Below is a small trained network, with its code and all its weights. Each question gives an input and a class and asks what happens when units are switched off, that is, made to give their printed mean instead of their output.

import numpy as np


def w(rows, s, z=0):
    codes = np.array(rows[::2]) - 128.0
    scale = np.full(codes.shape[1], s)
    scale[-1] = z or s
    return codes * scale


def f(y):
    return np.maximum(y, 0)


def log_softmax(a):
    a = a - a.max(-1, keepdims=True)
    return a - np.log(np.exp(a).sum(-1, keepdims=True))


def net(x, mask):
    res = np.array(x, float).reshape(1, 8) / 4 @ E
    y = f(res @ A[0][:, :-1].T + A[0][:, -1])
    res = res + np.where(mask, y, B[0][:, -1]) @ B[0][:, :-1]
    return log_softmax(res[-1] @ U[:, :-1].T + U[:, -1])


A, B = {}, {}
E = w([
[138,121,109,167,11,111],'x0',
[155,121,47,107,105,228],'x1',
[125,207,121,254,157,60],'x2',
[95,128,45,121,113,78],'x3',
[130,163,70,36,110,98],'x4',
[100,104,98,109,175,155],'x5',
[189,205,132,115,108,161],'x6',
[63,140,115,139,112,156],'x7',
],0.0076)
A[0] = w([
[134,128,153,161,106,114,251],'N1',
[172,68,93,117,150,113,105],'N2',
[148,109,160,124,112,157,119],'N3',
[32,64,89,137,149,150,132],'N4',
[137,104,95,144,103,150,131],'N5',
[126,97,166,173,215,62,195],'N6',
[153,111,110,1,105,80,120],'N7',
[120,220,96,134,173,179,200],'N8',
[137,135,90,156,114,110,218],'N9',
[166,155,91,207,74,65,149],'N10',
[136,147,138,125,136,167,206],'N11',
[159,119,181,143,120,191,216],'N12',
[176,80,194,98,97,196,185],'N13',
[130,154,113,112,159,152,131],'N14',
[93,95,123,78,138,146,253],'N15',
[107,103,101,89,126,126,189],'N16',
],0.013,0.002)
B[0] = w([
[117,156,94,147,141,137,188],'N1',
[99,95,134,123,110,108,165],'N2',
[151,110,110,154,119,171,170],'N3',
[170,109,57,110,215,88,212],'N4',
[110,154,105,137,127,140,165],'N5',
[33,85,196,202,184,121,244],'N6',
[68,80,154,82,4,63,228],'N7',
[211,183,216,79,160,119,205],'N8',
[127,174,97,138,125,106,183],'N9',
[77,246,67,176,92,133,255],'N10',
[162,121,152,120,108,144,172],'N11',
[166,122,133,144,132,223,208],'N12',
[146,73,81,155,98,243,241],'N13',
[156,134,167,92,121,110,165],'N14',
[161,79,91,100,106,98,210],'N15',
[111,101,103,87,117,91,183],'N16',
],0.02,0.0092)
U = w([
[141,57,80,76,216,82,7],'0',
[32,66,222,195,240,136,122],'1',
[158,60,152,131,104,255,124],'2',
[80,228,90,152,101,114,158],'3',
[174,168,208,82,144,148,138],'4',
[80,49,147,49,45,88,175],'5',
],0.0068,0.0013)

Each question gives the input, the list of numbers given to net, and the class t.
The units are the neurons (one row each of A and B). Each row of codes is followed by its name. A weight is (code - 128) times the scale printed after its matrix; where a second scale follows, it is the last column's (A, B and U).
mask holds one flag per neuron, in row order. A switched-off neuron (its flag False) gives its mean, the last column of its row in B, instead of its output. The means were averaged over made-up inputs and are rounded, as every weight is.
A unit's drop is (log p(t) with every unit on - log p(t) with that unit switched off) / (log p(t) with every unit on - log p(t) with every unit switched off).
The circuit of an input: a set's keep is (log p(t) with only the set's units on - log p(t) with every unit switched off) / (log p(t) with every unit on - log p(t) with every unit switched off). Starting from the 12 units with the biggest drops (on a tie, the unit counted first), units are removed one at a time, each time the one whose removal leaves the highest keep (on an exact tie, the one counted first), for as long as the keep stays at least 0.8.
circuit, biggest first: the units of the circuit, biggest drop first
most important unit: the unit with the biggest drop
k most important neurons: the k neurons with the biggest drops, biggest first
drop of u: that unit's drop, to one decimal
input [-1,8,-4,1,6,-5,6,-1], class 5: most important unit -> N7
input [7,-4,-3,-1,3,-8,-6,5], class 3: circuit, biggest first -> (N10 N1)
input [3,-6,-2,3,-6,-8,-3,-6], class 1: 2 most important neurons -> (N6 N7)
input [-6,3,8,7,-2,-3,-2,-7], class 1: 2 most important neurons -> (N6 N7)
input [-8,7,3,-5,-2,6,3,-6], class 4: 2 most important neurons -> (N8 N14)
input [-3,-7,-6,-8,6,-6,6,6], class 2: 4 most important neurons -> (N13 N12 N3 N16)
input [-6,5,6,1,-7,8,2,5], class 4: 3 most important neurons -> (N8 N14 N11)
input [-7,-1,7,-2,7,2,-5,6], class 1: drop of N6 -> 0.9
input [1,-6,-4,8,-5,0,-5,-5], class 1: drop of N6 -> 1.4
input [-6,-2,-7,4,-2,-5,1,-4], class 5: drop of N7 -> 0.4
input [-2,-8,-1,-1,3,5,-1,-3], class 1: drop of N6 -> 2.4
